Below is a small trained network, with its code and all its weights. Each question gives an input and a class and asks what happens when units are switched off, that is, made to give their printed mean instead of their output.

import numpy as np


def w(rows, s, z=0):
    codes = np.array(rows[::2]) - 128.0
    scale = np.full(codes.shape[1], s)
    scale[-1] = z or s
    return codes * scale


def f(y):
    return y / 2 * (1 + np.tanh(0.7978845608 * (y + 0.044715 * y**3)))


def log_softmax(a):
    a = a - a.max(-1, keepdims=True)
    return a - np.log(np.exp(a).sum(-1, keepdims=True))


def net(x, mask):
    res = np.array(x, float).reshape(1, 8) / 4 @ E
    y = f(res @ A[0][:, :-1].T + A[0][:, -1])
    res = res + np.where(mask, y, B[0][:, -1]) @ B[0][:, :-1]
    return log_softmax(res[-1] @ U[:, :-1].T + U[:, -1])


A, B = {}, {}
E = w([
[199,43,111,63,109,189,66],'x0',
[134,200,174,40,202,172,130],'x1',
[91,149,222,133,110,175,183],'x2',
[234,151,96,100,78,152,161],'x3',
[131,82,115,193,76,176,164],'x4',
[78,140,214,59,132,176,164],'x5',
[89,114,166,184,141,90,100],'x6',
[153,167,138,135,87,200,245],'x7',
],0.011)
A[0] = w([
[75,247,177,88,165,66,179,85],'neuron 1',
[142,93,145,154,132,109,145,32],'neuron 2',
[168,105,171,158,134,105,175,147],'neuron 3',
[61,50,126,209,108,129,134,134],'neuron 4',
[128,124,118,127,126,150,173,3],'neuron 5',
[126,104,141,197,87,118,92,73],'neuron 6',
[109,91,119,183,101,86,128,113],'neuron 7',
[101,73,130,221,134,98,131,79],'neuron 8',
[129,132,128,128,146,124,137,40],'neuron 9',
[174,110,79,120,135,96,93,22],'neuron 10',
[167,180,146,107,97,185,248,147],'neuron 11',
[156,83,56,138,120,122,79,116],'neuron 12',
[162,95,35,183,107,63,70,140],'neuron 13',
[123,215,106,137,73,184,199,122],'neuron 14',
[117,136,124,141,97,123,132,94],'neuron 15',
[131,35,131,77,144,170,106,96],'neuron 16',
[127,112,137,77,117,188,124,130],'neuron 17',
[160,121,121,142,101,167,220,128],'neuron 18',
[104,124,146,64,166,148,105,142],'neuron 19',
],0.011,0.0044)
B[0] = w([
[95,214,158,123,179,121,144,246],'neuron 1',
[107,143,114,161,123,140,92,133],'neuron 2',
[97,142,129,144,121,158,183,151],'neuron 3',
[6,50,138,175,51,170,125,221],'neuron 4',
[152,114,142,128,133,125,143,138],'neuron 5',
[80,119,91,133,93,96,111,181],'neuron 6',
[107,96,136,234,111,128,130,191],'neuron 7',
[79,96,150,209,114,170,181,206],'neuron 8',
[145,153,157,163,128,163,98,122],'neuron 9',
[199,171,98,101,187,116,116,175],'neuron 10',
[177,118,102,76,145,255,209,243],'neuron 11',
[225,110,123,196,165,54,55,206],'neuron 12',
[199,153,75,219,138,37,129,254],'neuron 13',
[148,147,93,106,154,238,158,208],'neuron 14',
[111,109,134,147,140,134,150,133],'neuron 15',
[126,54,110,74,107,136,35,185],'neuron 16',
[175,117,171,45,73,158,117,180],'neuron 17',
[159,93,80,150,83,151,203,197],'neuron 18',
[118,153,205,107,110,78,62,185],'neuron 19',
],0.0079,0.015)
U = w([
[167,131,88,99,138,246,219,97],'0',
[214,113,40,179,154,71,75,172],'1',
[20,72,86,218,97,137,128,234],'2',
[142,60,145,21,121,159,2,9],'3',
[15,244,163,106,234,146,128,130],'4',
],0.0083,0.0014)

Each question gives the input, the list of numbers given to net, and the class t.
The units are the neurons (one row each of A and B). Each row of codes is followed by its name. A weight is (code - 128) times the scale printed after its matrix; where a second scale follows, it is the last column's (A, B and U).
mask holds one flag per neuron, in row order. A switched-off neuron (its flag False) gives its mean, the last column of its row in B, instead of its output. The means were averaged over made-up inputs and are rounded, as every weight is.
A unit's drop is (log p(t) with every unit on - log p(t) with that unit switched off) / (log p(t) with every unit on - log p(t) with every unit switched off).
The circuit of an input: a set's keep is (log p(t) with only the set's units on - log p(t) with every unit switched off) / (log p(t) with every unit on - log p(t) with every unit switched off). Starting from the 12 units with the biggest drops (on a tie, the unit counted first), units are removed one at a time, each time the one whose removal leaves the highest keep (on an exact tie, the one counted first), for as long as the keep stays at least 0.8.
units of the circuit, in order: the units of the circuit, biggest drop first
top k neurons: the k neurons with the biggest drops, biggest first
drop of u: that unit's drop, to one decimal
input [-5,7,-8,4,0,1,5,4], class 4: units of the circuit, in order	[neuron 1]
input [0,-2,2,-2,-1,-2,-6,-1], class 1: units of the circuit, in order	[neuron 4; neuron 11]
input [-4,3,0,2,0,-1,-6,-6], class 4: top 2 neurons	[neuron 13; neuron 12]
input [-8,-1,3,3,7,-7,4,5], class 0: top 3 neurons	[neuron 11; neuron 14; neuron 18]
input [6,-8,6,7,5,3,-5,-7], class 1: top 2 neurons	[neuron 12; neuron 13]
input [-8,1,4,-6,-1,-4,-2,-5], class 4: top 3 neurons	[neuron 1; neuron 18; neuron 13]
input [1,-4,-5,1,8,6,-5,-4], class 1: top 3 neurons	[neuron 12; neuron 13; neuron 8]
input [3,-2,-8,-6,2,6,0,-7], class 1: top 2 neurons	[neuron 13; neuron 12]
input [1,0,2,0,-6,-1,-8,-2], class 3: drop of neuron 13	0.2
input [0,1,4,6,-3,2,6,-8], class 4: drop of neuron 17	0.3
input [5,4,-8,-3,-1,3,5,-8], class 1: drop of neuron 10	0.1
